zuz: [  9   1 -28 -20  54   4 -22 -67  -7  -6 -23  10   0  36]
Daso: [ 14  23 -13  24 -10 -15   0 -31  -8  -1 -57 -47  48  28]
noni: [ -3   0 -22 -41  19  28 -45 -43   5 -41   2  24 -29 -30]
gek: [ 26   8 -17  12   0 -21   3 -33  -5   4 -47 -64  27  38]
ruz: [-86   0  17  10   0   1  19  33  38  17  -1   7 -15  17]
setep: [ -8   0  23 -64  38 -14  -6   1  -2 -14 -50  46   9  -1]
vanok: [-43  19  -3 -41 -22 -41 -45   5   0  28  15 -21 -32  40]
bir: [-29   1 -43 -41  28   2 -41  -3 -30 -22   5  24  19 -45]
fom: [ 13 -15 -56 -26 -17  19 -30 -23 -10 -22   2  63  19  17]
Tomed: [-25  61  24  50 -42  -4 -14 -11   3  15 -19  13  34 -11]
vuma: [-27  25   6 -13 -17 -21  -4 -13   2   8 -59  49  42  32]
daket: [-15  13 -10   2 -22 -26  63  19 -30  19 -23 -17  18 -56]
[-23  10]
zuz
order: [-56 -30 -26 -23 -22 -17 -15 -10   2  13  17  19  19  63]
fom
[ -3   0 -22 -41  19  28 -45 -43   5 -41]
noni
order: [-30  -3   0 -22 -41  19  28 -45 -43   5 -41   2  24 -29]
noni

siza: [ -1  11 -59 -24 -16 -20  -1 -47  54  48  22 -32 -56 -16  -1]
Tete: [ -7  11  -2 -24   8 -16 -33  54  47  -1  22 -16 -59 -47  48]
posak: [-59  48 -32  54  -1  22 -24 -16 -47  -1 -16 -56 -20  -2  11]
zuzo: [  9  48 -32  54  -1  22 -24 -16 -47  -1 -16  -7 -20 -27 -14]
diff zuzo: [  9  48 -33  54  -1  22 -24 -16 -47  -1 -16  -7 -20 -27 -14]
2, [-32]
[ -1  11 -59 -24 -16 -20  -1 -47  54  48  22 -32 -56 -16  -1]
siza
order: [ -1  -1  11 -59 -24 -16 -20  -1 -47  54  48  22 -32 -56 -16]
siza
[  9  48 -32  54  -1  22 -24 -16 -47  -1 -16  -7 -20 -27 -14]
zuzo
order: [-16 -47  -1 -16 -56 -20  -2  11 -59  48 -32  54  -1  22 -24]
posak

lazas: [-19 -11  -7 -12  43  44  -6   7]
mami: [-19 -11  -7 -12  43  44   7 -26]
Monut: [-19 -11  -7 -12  43   6  -6  21]
[-19 -11  -7 -12  43   6  -6  21]
Monut

Riva: [ 21  -2   6 -15  13 -19  -2  18   8   4 -36  17   9   9]
maf: [-36   4  21  -2   8   6  -2  18 -15 -19  14  18   4   7]
ren: [ 13  -2  -2   8   6 -15  18   9  21 -19 -37   4   9  17]
diff Riva: [ 21  -2   6 -15  13 -19  -2  18   9   4 -36  17   9   9]
8, [8]
diff ren: [ 13  -2  -2   8   6 -15  18  10  21 -19 -37   4   9  17]
7, [9]
diff maf: [-36   4  22  -2   8   6  -2  18 -15 -19  14  18   4   7]
2, [21]
[ 21  -2   6 -15  13 -19  -2  18   8   4 -36  17   9   9]
Riva
order: [-36 -19 -15  -2  -2   4   6   8   9   9  13  17  18  21]
Riva
[-36   4  21  -2   8   6  -2  18 -15 -19  14]
maf

kiku: [-14  -5  28  22 -70  97 -17   6  26  22 -43   9 -31 -37   1  29 -53 -81
 -32 -22 -26  16  44  24]
teso: [-91  -1  -3 -77 -59  96 -29  12  37 -72  33   0  -9 -31  38  44 -19 -41
 -24  45  78   7  48 -36]
tatik: [-92   7 -18  24 -29  55 -45  53  26  -3 -27  52 -28   4  -1  27 -18 -85
 -47   0 -14  32  69  85]
Pibe: [-22  -3  17  21 -71  92 -22  13  28  24 -35  10 -31 -27   1  25 -47 -77
 -31 -24 -24  14  46  37]
Denuf: [-97   4 -25  26 -20  50 -47  65  24 -12 -28  60 -28   9  -1  32 -16 -83
 -53   8 -17  36  74  89]
Tavuz: [-70  97 -17   6  26  22 -42   9 -31  11 -13  29 -30  10   2  26 -28 -65
 -41 -12 -19  19  64  77]
zino: [-51   8  34  18 -62  88 -22  -8  29  25 -43  18 -28 -41   1  18 -40 -96
 -27 -24 -14  20  44  37]
komi: [-97   3 -28  28 -18  48 -47  69  23 -14 -29  62 -28  12  -1  73 -16 -82
 -55   9 -19  38  76  91]
dob: [-47  12  29  11 -80  90 -25 -16  35  40 -30   5 -27 -36   2   8 -37 -91
 -17 -36  -8  11  41  45]
where: [-32]
kiku, 18
[-70  97 -17   6  26  22 -43   9 -31]
kiku
where: [74]
Denuf, 22

Gelo: [ -3 -34 -32 -10 -27]
Vema: [ 29 -24 -67  -1 -43]
lata: [-10   0 -37  22 -11]
zub: [-39  28  -1 -36 -78]
Zize: [-11 -21 -37 -35 -23]
lave: [ 22 -68  13  52  51]
tal: [-11 -21 -61 -35 -23]
common lata Gelo: 
[-10]
diff Vema: [ 30 -24 -67  -1 -43]
0, [29]
diff Vema: [ 29 -24 -67  -1 -44]
4, [-43]
where: [-24]
Vema, 1

ketom: [ 13  42  39   4 -16  -3   3 -12  35 -25 -12  19  20 -21  15  13  16  -2
 -57  -2 -33  -7 -24  36   6  26 -17 -13  10   9  41  15  -2  15  20  35
  -4  14 -23 -23 -19  16  57  46 -14 -18 -12   2   7]
vem: [ 38  -5   0  37 -36  -5  26  19 -14  15 -11  -2  -6  19 -37  47 -43  -3
 -58  53 -14  -4 -23  57  21  27  41   7  20 -68  -3 -15  27  33 -12  47
   7 -23  -6 -10 -14  26 -20  24  12  -4  43  20 -10]
pano: [ 13  42  39   4 -16  -3   3 -12  35 -25 -12  19  20 -21  15  13  16  -2
 -57  -2 -33  -7 -24  36   6  26  -8 -13  10   9  41  15  -2  15  20  35
  -4  14 -23 -23 -19  16  57  46 -21 -18 -12   2   7]
Lozo: [ 28   3  -9  -2 -37 -37  -1 -18  23 -12  29  38  35   5   2  -1   4   3
 -24  20 -17  15 -18 -15 -31  49  16  10  38  -5  23   6 -43  44  19   8
 -13   2   9 -10 -16  23  35  -8 -18 -27  32   9   5]
votef: [-24 -16 -56 -39  17  53  26  31 -33 -31  -2 -57 -15 -23  11   1 -23 -45
  30  19  23 -30 -30  31  21 -24 -24  -7  10  -1   3   2  38  53  20 -43
 -39 -11   3  -4  11 -30 -25 -20 -33  50  -6  27  -2]
nel: [ -2 -14 -19  -9  22  11 -24  46  -4  18  47  -7  21  -6  12  -7 -24 -12
 -36   5  -9 -29  19 -19 -23 -22 -14  21   3  14  -6 -35   6  11  26 -44
  -9  18  14  17   5 -78 -13  -9 -30  60  27   6   1]
vosi: [ 21  38  47 -36 -11 -43  57 -58  -6 -23 -14   0  -3 -37   7  24  26  19
 -23 -14  27  -6 -68  33 -15  47  -4  -5  -3  26 -10  27  -2  41  20   7
  19 -14  12  -4  -5  53  43  20 -11 -20 -12  37  15]
order: [-68 -58 -43 -37 -36 -23 -23 -20 -15 -14 -14 -14 -12 -11 -11 -10  -6  -6
  -5  -5  -4  -4  -3  -3  -2   0   7   7  12  15  19  19  20  20  21  24
  26  26  27  27  33  37  38  41  43  47  47  53  57]
vosi
[ 38  -5   0  37 -36  -5  26  19 -14  15 -11  -2  -6  19 -37  47 -43  -3
 -58  53 -14  -4 -23  57  21  27  41   7  20 -68  -3 -15  27  33 -12  47
   7 -23  -6 -10 -14  26 -20  24  12  -4  43  20 -10]
vem
[ 13  42  39   4 -16  -3   3 -12  35 -25 -12  19  20 -21  15  13  16  -2
 -57  -2 -33  -7 -24  36   6  26  -8 -13  10   9  41  15  -2  15  20  35
  -4  14 -23 -23 -19  16  57  46 -21 -18 -12   2   7]
pano
diff votef: [-24 -16 -56 -39  17  53  26  31 -33 -31  -3 -57 -15 -23  11   1 -23 -45
  30  19  23 -30 -30  31  21 -24 -24  -7  10  -1   3   2  38  53  20 -43
 -39 -11   3  -4  11 -30 -25 -20 -33  50  -6  27  -2]
10, [-2]
[ -2  -6  19 -37  47 -43  -3]
vem

bekob: [-44 -29 -61  64 -40]
gafe: [-44 -29 -61 -54 -37]
demop: [-46 -12 -37 -42  93]
zin: [-60 -37 -54 -44 -29]
common demop zin: 
[-37]
[-60 -37 -54 -44 -29]
zin
[-44 -29 -61 -54 -37]
gafe
diff gafe: [-44 -29 -60 -54 -37]
2, [-61]
diff zin: [-60 -37 -54 -43 -29]
3, [-44]
order: [-37 -44 -29 -61 -54]
gafe

sasi: [-75  17  22  35 -21 -12 -49  14 -14  45 -28  32]
Radi: [-30 -12 -33  21  60  -2 -30 -27  12 -19  19  14]
Gige: [-38 -42 -26 -34  20  48  -4  35 -44  45  20  20]
rab: [ 19   5 -64 -55 -60  73  28 -14 -61 -29 -70 -30]
sud: [ 23  24  30  21  61  85 -51  19 -35  36 -56 -22]
pali: [ 74 -52  57  42  -8  26  17 -46  65  -3  64 -23]
sufe: [ 74 -52  57 -17  -8  26  17 -46  65  -3  64 -23]
where: [-35]
sud, 8
where: [-60]
rab, 4
[ 19   5 -64 -55 -60  73  28]
rab
where: [36]
sud, 9

rati: [-40  29   3 -14   2  36]
sutu: [-14  97 -27  30  56 -12]
mebof: [-39 -14 -54  18  34 -28]
zav: [ 69 -39  29 -15   2 -15]
where: [3]
rati, 2
common rati mebof: 
[-14]
diff zav: [ 69 -39  29 -15   3 -15]
4, [2]
[ 69 -39  29 -15   2 -15]
zav
common mebof zav: 
[-39]
[-14  97 -27  30]
sutu
[-14  97 -27  30  56 -12]
sutu

soled: [ -19   -8  -34  -48    7  -23  -68   31  -44  -14  -27    8   59   32
   27   18  -20 -100   20   19  -43   -8   30]
div: [-22 -49  29  99 -21  47 -30 -58 -53 -68  10   9  31 -10  22 -15  39  83
 -12 -33  37  45   0]
zotok: [ 31 -38 -25  11 -36 -64 -14 -54  80 -79  19  -9 -36 -84 -18   2  43  65
  43  64  17 -10  -6]
kerum: [-60 -29  30  22 -67 -10  15  31 -45  77  -9 -21 -83 -13  14  -4 -17   2
  59  23 -54  34 -32]
Luki: [  2  74  53 -27  51  31 -74  35  67   3  36  -1 -70   9 -37  34   6   7
 -41  -1  25  -7 -59]
febov: [ 1  0  0  0  0  0  0  0 -1  1  0  1  1 -1  0  0  0  0  1  0 -1 -1 -1]
fuvis: [-13  22   1   2  35  31 -83  77  -9 -52  15 -21  14  -4 -45  30 -29 -67
 -60  23 -32 -17 -54]
muz: [ 70  14   1 -58   1 -70  29 -11  79  42  82  27 -60 -83 -31  -9   5  11
 -14  23  58 -21   2]
sonak: [-46 -52  26  92 -46 -39  94  76  95  66  -5  15 -42   8  84 -16 -32 -95
 -68  47 -27  55  36]
order: [-54 -17 -32  23 -60 -67 -29  30 -45  -4  14 -21  15 -52  -9  77 -83  31
  35   2   1  22 -13]
fuvis
[ 70  14   1 -58   1 -70  29 -11  79  42  82  27 -60 -83 -31  -9   5  11
 -14  23  58 -21   2]
muz
order: [-83 -67 -60 -54 -52 -45 -32 -29 -21 -17 -13  -9  -4   1   2  14  15  22
  23  30  31  35  77]
fuvis
order: [-17 -54 -13  22   1   2  35  31 -83  77  -9 -52  15 -21  14  -4 -45  30
 -29 -67 -60  23 -32]
fuvis
[ -9 -21]
kerum
where: [26]
sonak, 2
where: [58]
muz, 20

dibir: [ 12 -38 -37 -68   4  29]
bivon: [ 45 -11   1 -67 -48  19]
kuz: [-47   1  -9  59  55   3]
pivak: [-47   1  -9  35  55   3]
rired: [  1 -47   1 -67 -48   1]
[-47   1  -9  59  55   3]
kuz
where: [45]
bivon, 0

